Below are the code and all the weights of a small trained network. Each question names an input and a class and asks about switching units off, where a switched-off unit gives its printed mean instead of its output.

import numpy as np


def w(rows, s, z=0):
    codes = np.array(rows[::2]) - 128.0
    scale = np.full(codes.shape[1], s)
    scale[-1] = z or s
    return codes * scale


def f(y):
    return y / 2 * (1 + np.tanh(0.7978845608 * (y + 0.044715 * y**3)))


def log_softmax(a):
    a = a - a.max(-1, keepdims=True)
    return a - np.log(np.exp(a).sum(-1, keepdims=True))


def net(x, mask):
    res = np.array(x, float).reshape(1, 4) / 4 @ E
    y = f(res @ A[0][:, :-1].T + A[0][:, -1])
    res = res + np.where(mask, y, B[0][:, -1]) @ B[0][:, :-1]
    return log_softmax(res[-1] @ U[:, :-1].T + U[:, -1])


A, B = {}, {}
E = w([
[72,189,62,19],'x0',
[228,87,118,21],'x1',
[198,246,253,59],'x2',
[197,245,50,118],'x3',
],0.0078)
A[0] = w([
[93,185,80,198,131],'N0',
[175,152,77,84,252],'N1',
[100,51,147,111,145],'N2',
[119,131,154,47,1],'N3',
[189,169,163,113,51],'N4',
[137,124,123,126,69],'N5',
[160,217,100,137,172],'N6',
[154,72,8,182,211],'N7',
[190,88,128,49,165],'N8',
[45,133,121,136,173],'N9',
[129,135,219,149,224],'N10',
[133,128,175,230,233],'N11',
],0.015,0.0036)
B[0] = w([
[157,4,124,130,199],'N0',
[100,137,235,63,227],'N1',
[152,203,164,75,211],'N2',
[137,188,125,240,172],'N3',
[82,122,136,43,203],'N4',
[118,145,129,118,121],'N5',
[212,160,198,52,235],'N6',
[21,162,176,221,246],'N7',
[35,102,186,176,225],'N8',
[122,96,32,33,197],'N9',
[232,185,150,209,217],'N10',
[217,45,159,147,223],'N11',
],0.016,0.011)
U = w([
[72,117,64,187,74],'0',
[96,249,148,48,161],'1',
[106,115,101,108,49],'2',
[56,69,211,202,200],'3',
[134,150,91,179,1],'4',
[184,107,113,215,36],'5',
[207,108,120,167,200],'6',
[144,237,105,194,117],'7',
],0.011,0.0073)

Each question gives the input, the list of numbers given to net, and the class t.
The units are the neurons (one row each of A and B). Each row of codes is followed by its name. A weight is (code - 128) times the scale printed after its matrix; where a second scale follows, it is the last column's (A, B and U).
mask holds one flag per neuron, in row order. A switched-off neuron (its flag False) gives its mean, the last column of its row in B, instead of its output. The means were averaged over made-up inputs and are rounded, as every weight is.
A unit's drop is (log p(t) with every unit on - log p(t) with that unit switched off) / (log p(t) with every unit on - log p(t) with every unit switched off).
The circuit of an input: a set's keep is (log p(t) with only the set's units on - log p(t) with every unit switched off) / (log p(t) with every unit on - log p(t) with every unit switched off). Starting from all 12 units, units are removed one at a time, each time the one whose removal leaves the highest keep (on an exact tie, the one counted first), for as long as the keep stays at least 0.8.
circuit, biggest first: the units of the circuit, biggest drop first
top k neurons: the k neurons with the biggest drops, biggest first
drop of u: that unit's drop, to one decimal
input [-4,1,7,-7], class 6: circuit, biggest first -> (N10)
input [-7,-4,0,8], class 6: top 2 neurons -> (N8 N6)
input [8,4,-8,-5], class 1: top 3 neurons -> (N2 N9 N0)
input [-5,3,5,1], class 6: top 3 neurons -> (N7 N10 N2)
input [3,3,-3,6], class 3: top 4 neurons -> (N7 N2 N9 N4)
input [6,3,-5,7], class 3: top 2 neurons -> (N7 N2)
input [0,2,8,-3], class 7: top 2 neurons -> (N10 N3)
input [8,-3,-5,7], class 3: top 2 neurons -> (N0 N7)
input [8,-5,-1,-6], class 2: top 3 neurons -> (N6 N1 N9)
input [-5,8,-1,8], class 3: top 3 neurons -> (N8 N2 N7)
input [6,2,1,-8], class 1: top 3 neurons -> (N2 N7 N11)
input [7,-8,-6,-7], class 0: top 4 neurons -> (N9 N7 N6 N1)
input [0,-1,0,-2], class 6: top 2 neurons -> (N7 N8)
input [7,-8,-3,-4], class 2: circuit, biggest first -> (N9)
input [-3,3,0,6], class 1: drop of N1 -> 0.0
input [8,-7,-6,2], class 0: drop of N11 -> 0.1
input [-8,0,2,2], class 5: drop of N2 -> 0.2
